Below is a small trained network, with its code and all its weights. Each question gives an input and a target symbol and asks what happens when units are switched off, that is, made to give their printed mean instead of their output.

import numpy as np


def w(rows, s, z=0):
    codes = np.array(rows[::2]) - 128.0
    scale = np.full(codes.shape[1], s)
    scale[-1] = z or s
    return codes * scale


def f(y):
    return y / 2 * (1 + np.tanh(0.7978845608 * (y + 0.044715 * y**3)))


def softmax(a):
    e = np.exp(a - a.max(-1, keepdims=True))
    return e / e.sum(-1, keepdims=True)


def log_softmax(a):
    a = a - a.max(-1, keepdims=True)
    return a - np.log(np.exp(a).sum(-1, keepdims=True))


def net(x, mask):
    ids = ['ΔΘΛΠΦΩαβγεζημσ'.index(c) for c in x.split()]
    T = len(ids)
    res = E[ids] + P[:T]
    u = 0
    for l in range(2):
        r = res
        for j in range(2):
            rows = slice(2 * j, 2 * j + 2)
            q, k, v = (r @ M[l][rows].T for M in (Q, K, V))
            z = softmax(np.where(np.tri(T) > 0, q @ k.T / 2**0.5, -1e9)) @ v
            o = O[l][rows]
            res = res + np.where(mask[u + j], z, o[:, -1]) @ o[:, :-1]
        u += 2
        y = f(res @ A[l][:, :-1].T + A[l][:, -1])
        res = res + np.where(mask[u : u + 4], y, B[l][:, -1]) @ B[l][:, :-1]
        u += 4
    return log_softmax(res[-1] @ U[:, :-1].T + U[:, -1])


Q, K, V, O, A, B = {}, {}, {}, {}, {}, {}
E = w([
[166,115,81,35,134,137,95,157,154,172],'Δ',
[142,183,204,116,73,119,166,106,197,126],'Θ',
[154,106,115,105,68,154,31,211,111,139],'Λ',
[129,170,125,161,171,190,89,21,123,221],'Π',
[225,140,173,48,181,76,72,160,63,87],'Φ',
[206,248,118,101,160,97,114,182,56,223],'Ω',
[48,114,153,205,84,196,90,84,124,159],'α',
[135,110,72,187,124,201,53,118,101,121],'β',
[116,217,191,149,48,135,172,194,139,99],'γ',
[129,242,138,128,146,194,219,144,153,100],'ε',
[146,131,77,26,196,169,171,124,55,98],'ζ',
[180,121,112,225,137,75,86,69,236,141],'η',
[155,178,121,218,133,39,226,96,108,84],'μ',
[45,76,185,130,194,158,185,241,103,144],'σ',
],0.013)
P = w([
[2,180,93,99,196,164,21,130,170,15],'0',
[104,122,108,103,87,158,119,123,139,124],'1',
[167,92,104,100,28,163,181,108,142,143],'2',
[194,77,123,141,122,160,193,112,94,92],'3',
[191,83,156,141,166,168,181,139,60,137],'4',
[191,82,183,159,182,146,196,128,15,187],'5',
],0.0093)
Q[0] = w([
[140,143,84,114,82,103,137,146,207,17],'L0H0',
[90,55,90,63,138,126,123,160,98,157],'L0H0',
[131,248,75,122,66,86,114,88,222,2],'L0H1',
[148,56,57,54,106,160,66,121,41,75],'L0H1',
],0.0076)
K[0] = w([
[66,170,126,102,198,98,49,167,138,9],'L0H0',
[199,45,119,160,174,79,155,149,123,126],'L0H0',
[36,255,88,66,172,83,14,126,151,17],'L0H1',
[211,123,121,226,219,70,166,112,144,64],'L0H1',
],0.0076)
V[0] = w([
[138,223,155,33,112,151,189,160,197,76],'L0H0',
[84,93,168,114,206,61,109,98,117,110],'L0H0',
[140,141,99,136,126,100,138,170,1,80],'L0H1',
[119,82,148,72,127,121,198,172,150,175],'L0H1',
],0.0081)
O[0] = w([
[54,129,67,83,155,16,186,122,109,131,254],'L0H0',
[180,159,88,128,154,174,135,114,228,52,165],'L0H0',
[167,106,2,206,104,127,189,242,165,129,170],'L0H1',
[112,105,164,125,233,110,158,152,153,127,236],'L0H1',
],0.0077,0.0022)
A[0] = w([
[93,127,255,170,140,114,187,123,156,91,172],'L0N0',
[67,189,199,174,30,121,236,107,118,120,250],'L0N1',
[7,84,122,228,177,188,135,121,94,99,197],'L0N2',
[113,96,131,164,107,60,57,140,215,149,143],'L0N3',
],0.0056,0.0017)
B[0] = w([
[140,144,154,134,227,112,152,115,157,74,215],'L0N0',
[128,88,116,220,124,50,114,89,135,100,201],'L0N1',
[114,109,216,94,86,172,118,117,119,70,253],'L0N2',
[130,149,115,131,134,2,180,172,171,157,139],'L0N3',
],0.0092,0.0051)
Q[1] = w([
[167,2,164,97,144,165,141,169,71,139],'L1H0',
[127,121,92,90,107,136,138,124,153,69],'L1H0',
[141,79,172,144,174,138,148,146,70,210],'L1H1',
[154,56,132,78,122,157,106,185,101,94],'L1H1',
],0.0097)
K[1] = w([
[198,43,184,168,133,149,242,124,68,140],'L1H0',
[87,144,149,141,225,123,125,172,135,23],'L1H0',
[189,106,170,133,65,124,254,94,118,220],'L1H1',
[153,35,160,158,205,142,176,125,105,132],'L1H1',
],0.0072)
V[1] = w([
[39,44,197,152,113,106,82,191,199,56],'L1H0',
[129,192,157,253,33,87,134,155,115,103],'L1H0',
[129,148,120,182,144,177,226,34,113,90],'L1H1',
[38,173,101,114,114,227,173,156,43,117],'L1H1',
],0.0069)
O[1] = w([
[205,64,166,163,233,117,51,191,135,122,246],'L1H0',
[137,91,190,151,32,95,94,245,117,117,95],'L1H0',
[188,23,110,36,69,64,199,69,193,45,160],'L1H1',
[107,16,122,148,100,108,149,67,132,255,169],'L1H1',
],0.0081,0.013)
A[1] = w([
[146,85,52,125,85,100,210,120,189,93,185],'L1N0',
[118,93,105,224,148,76,199,46,221,95,13],'L1N1',
[138,237,116,183,2,79,174,53,166,112,252],'L1N2',
[158,191,65,83,53,139,205,118,27,225,114],'L1N3',
],0.0054,0.0033)
B[1] = w([
[101,38,146,48,72,134,126,228,81,135,207],'L1N0',
[99,132,190,99,111,198,151,100,235,176,254],'L1N1',
[187,213,41,79,156,162,111,155,85,184,217],'L1N2',
[72,89,183,139,94,110,2,196,215,106,174],'L1N3',
],0.0082,0.0071)
U = w([
[62,175,115,152,181,102,141,43,99,152,253],'Δ',
[107,142,162,94,140,27,107,73,139,78,45],'Θ',
[130,145,130,216,143,94,137,144,67,166,199],'Λ',
[166,171,231,18,101,238,97,59,53,142,107],'Π',
[130,154,70,171,144,194,171,179,135,125,48],'Φ',
[80,191,186,141,145,159,113,209,116,191,37],'Ω',
[124,94,206,205,60,158,82,75,127,79,172],'α',
[252,75,42,151,146,114,114,69,21,173,106],'β',
[83,94,125,163,133,1,103,119,72,106,182],'γ',
[32,76,122,90,121,61,150,82,76,126,212],'ε',
[125,134,131,122,112,191,171,140,146,147,21],'ζ',
[176,202,99,148,160,125,123,156,121,55,242],'η',
[176,112,121,97,91,164,155,182,117,68,31],'μ',
[104,133,187,163,186,139,182,166,198,102,124],'σ',
],0.0058,0.0024)

Each question gives the input, a string of symbols that net reads in full, and the target symbol t.
The units are the heads (2 rows each of Q, K, V and O) and the neurons (one row each of A and B). Each row of codes is followed by its name. A weight is (code - 128) times the scale printed after its matrix; where a second scale follows, it is the last column's (O, A, B and U).
mask holds one flag per unit, layer by layer, with each layer's heads first. A switched-off unit (its flag False) gives its mean, the last column of its rows in O or B, instead of its output. The means were averaged over made-up inputs and are rounded, as every weight is.
A unit's drop is (log p(t) with every unit on - log p(t) with that unit switched off) / (log p(t) with every unit on - log p(t) with every unit switched off).
The circuit of an input: a set's keep is (log p(t) with only the set's units on - log p(t) with every unit switched off) / (log p(t) with every unit on - log p(t) with every unit switched off). Starting from all 12 units, units are removed one at a time, each time the one whose removal leaves the highest keep (on an exact tie, the one counted first), for as long as the keep stays at least 0.8.
units of the circuit, in order: the units of the circuit, biggest drop first
unit that matters most: the unit with the biggest drop
k most important neurons of layer l: the k neurons of layer l with the biggest drops, biggest first
heads that matter: for each layer, one digit per head in row order, 1 if its drop is at least 0.15 and else 0, layers parted by /
input η ε ε γ, target η: unit that matters most -> L1H1
input Λ η μ η, target Λ: heads that matter -> 01 / 01
input Λ ε η σ γ μ, target η: units of the circuit, in order -> [L1H1, L0N3, L0N1]
input σ σ σ Λ, target β: units of the circuit, in order -> [L1N1, L0N2, L1N3]
input η Θ η ε, target η: units of the circuit, in order -> [L1H1, L0N3, L1N1]
input ε Λ ε Δ Δ μ, target ε: units of the circuit, in order -> [L0H0, L1H0]
input σ Δ Λ ζ σ α, target α: units of the circuit, in order -> [L0H0, L1N2, L1H0]
input σ Δ Π, target Π: units of the circuit, in order -> [L0H1, L0H0]
input σ σ η μ α ε, target η: units of the circuit, in order -> [L1H1, L0N3, L0N1, L0N2]
input Φ σ η μ Φ, target μ: units of the circuit, in order -> [L1H0, L1H1]
input μ γ σ σ γ, target γ: 2 most important neurons of layer 1 -> [L1N1, L1N2]
input σ Θ ε ζ, target ε: units of the circuit, in order -> [L1H0, L0H0, L1N0]
input σ ζ γ σ ζ, target β: units of the circuit, in order -> [L0N2, L1N1, L1N3]
input μ Δ Δ, target μ: units of the circuit, in order -> [L0H1, L1H0, L1N0]
input σ α σ σ μ μ, target σ: 2 most important neurons of layer 1 -> [L1N1, L1N2]
input Θ Θ μ η Λ, target μ: units of the circuit, in order -> [L1H1, L1H0]
input β σ β, target β: heads that matter -> 01 / 10
input Φ μ η σ Π, target Π: heads that matter -> 10 / 11
input σ γ μ, target σ: heads that matter -> 10 / 10
input γ μ ζ γ, target γ: heads that matter -> 10 / 10
input η μ β, target μ: heads that matter -> 10 / 11
input η η β μ β, target μ: heads that matter -> 00 / 11
input Δ σ σ Δ, target β: heads that matter -> 00 / 10
